Here is a tiny trained network, its code and every weight. The questions are about switching its units off for an input and a class, where a switched-off unit gives its printed mean instead of its output.

import numpy as np


def w(rows, s, z=0):
    codes = np.array(rows[::2]) - 128.0
    scale = np.full(codes.shape[1], s)
    scale[-1] = z or s
    return codes * scale


def norm(h):
    return h / np.sqrt((h * h).mean(-1, keepdims=True) + 1e-5)


def f(y):
    return np.maximum(y, 0)


def log_softmax(a):
    a = a - a.max(-1, keepdims=True)
    return a - np.log(np.exp(a).sum(-1, keepdims=True))


def net(x, mask):
    res = np.array(x, float).reshape(1, 6) / 4 @ E
    u = 0
    for l in range(2):
        y = f(norm(res) @ A[l][:, :-1].T + A[l][:, -1])
        res = res + np.where(mask[u : u + 12], y, B[l][:, -1]) @ B[l][:, :-1]
        u += 12
    return log_softmax(norm(res)[-1] @ U[:, :-1].T + U[:, -1])


A, B = {}, {}
E = w([
[86,178,93,214],'x0',
[130,190,88,52],'x1',
[156,186,158,9],'x2',
[89,122,5,115],'x3',
[249,178,107,68],'x4',
[183,93,3,97],'x5',
],0.0026)
A[0] = w([
[66,108,180,121,185],'L0N1',
[137,53,222,153,208],'L0N2',
[157,164,85,80,247],'L0N3',
[203,137,93,113,124],'L0N4',
[69,175,137,56,117],'L0N5',
[102,171,253,39,84],'L0N6',
[190,64,64,168,71],'L0N7',
[112,109,215,127,100],'L0N8',
[208,153,155,164,96],'L0N9',
[159,137,7,112,18],'L0N10',
[204,221,91,179,179],'L0N11',
[98,116,138,153,250],'L0N12',
],0.0076,0.0013)
B[0] = w([
[165,231,141,138,217],'L0N1',
[104,208,133,132,249],'L0N2',
[117,54,137,76,210],'L0N3',
[150,118,105,62,198],'L0N4',
[126,94,200,100,187],'L0N5',
[67,128,102,171,255],'L0N6',
[39,119,150,120,223],'L0N7',
[161,128,156,194,211],'L0N8',
[92,200,133,166,174],'L0N9',
[143,134,171,142,231],'L0N10',
[253,131,61,74,196],'L0N11',
[167,237,149,100,196],'L0N12',
],0.0055,0.0042)
A[1] = w([
[74,70,55,131,155],'L1N1',
[116,151,55,209,181],'L1N2',
[159,128,145,185,176],'L1N3',
[165,25,75,91,147],'L1N4',
[141,154,212,207,249],'L1N5',
[159,161,82,137,102],'L1N6',
[97,111,131,43,198],'L1N7',
[122,255,179,90,173],'L1N8',
[71,116,60,103,111],'L1N9',
[150,170,82,106,212],'L1N10',
[78,145,229,103,243],'L1N11',
[147,23,163,150,193],'L1N12',
],0.0078,0.0016)
B[1] = w([
[129,95,169,193,170],'L1N1',
[169,38,92,93,181],'L1N2',
[159,168,158,57,161],'L1N3',
[83,155,167,106,193],'L1N4',
[143,180,3,107,234],'L1N5',
[136,131,116,52,146],'L1N6',
[65,100,188,159,186],'L1N7',
[86,153,112,162,255],'L1N8',
[119,113,170,200,162],'L1N9',
[78,90,113,84,167],'L1N10',
[118,139,139,153,222],'L1N11',
[93,208,154,110,149],'L1N12',
],0.0066,0.0068)
U = w([
[176,92,101,46,154],'0',
[67,95,208,111,132],'1',
[144,29,105,198,97],'2',
[117,221,90,169,172],'3',
[250,97,184,179,1],'4',
],0.014,0.0085)

Each question gives the input, the list of numbers given to net, and the class t.
The units are the neurons (one row each of A and B). Each row of codes is followed by its name. A weight is (code - 128) times the scale printed after its matrix; where a second scale follows, it is the last column's (A, B and U).
mask holds one flag per neuron, layer by layer. A switched-off neuron (its flag False) gives its mean, the last column of its row in B, instead of its output. The means were averaged over made-up inputs and are rounded, as every weight is.
A unit's drop is (log p(t) with every unit on - log p(t) with that unit switched off) / (log p(t) with every unit on - log p(t) with every unit switched off).
The circuit of an input: a set's keep is (log p(t) with only the set's units on - log p(t) with every unit switched off) / (log p(t) with every unit on - log p(t) with every unit switched off). Starting from the 12 units with the biggest drops (on a tie, the unit counted first), units are removed one at a time, each time the one whose removal leaves the highest keep (on an exact tie, the one counted first), for as long as the keep stays at least 0.8.
circuit, biggest first: the units of the circuit, biggest drop first
k most important neurons of layer l: the k neurons of layer l with the biggest drops, biggest first
drop when u is switched off: that unit's drop, to one decimal
input [0,6,-8,6,-5,8], class 1: circuit, biggest first => [L1N5, L0N7]
input [5,6,-6,-3,-7,6], class 2: circuit, biggest first => [L1N2, L0N2]
input [4,-4,-8,1,-1,6], class 2: circuit, biggest first => [L1N2]
input [-7,-8,-8,7,-3,5], class 1: 3 most important neurons of layer 1 => [L1N5, L1N12, L1N4]
input [-6,8,0,6,8,-4], class 1: 4 most important neurons of layer 1 => [L1N5, L1N7, L1N4, L1N2]
input [-6,-4,-8,-5,6,6], class 1: 2 most important neurons of layer 0 => [L0N4, L0N7]
input [-6,7,7,4,-4,7], class 1: 2 most important neurons of layer 1 => [L1N7, L1N5]
input [6,4,0,2,0,-1], class 0: 3 most important neurons of layer 0 => [L0N11, L0N7, L0N2]
input [0,2,-7,-8,2,8], class 0: 2 most important neurons of layer 0 => [L0N11, L0N9]
input [4,8,-4,2,-6,8], class 2: drop when L1N2 is switched off => 0.1
input [6,3,5,1,2,8], class 0: drop when L0N11 is switched off => 0.3
input [-8,5,2,-3,-1,-7], class 3: drop when L1N1 is switched off => 0.0
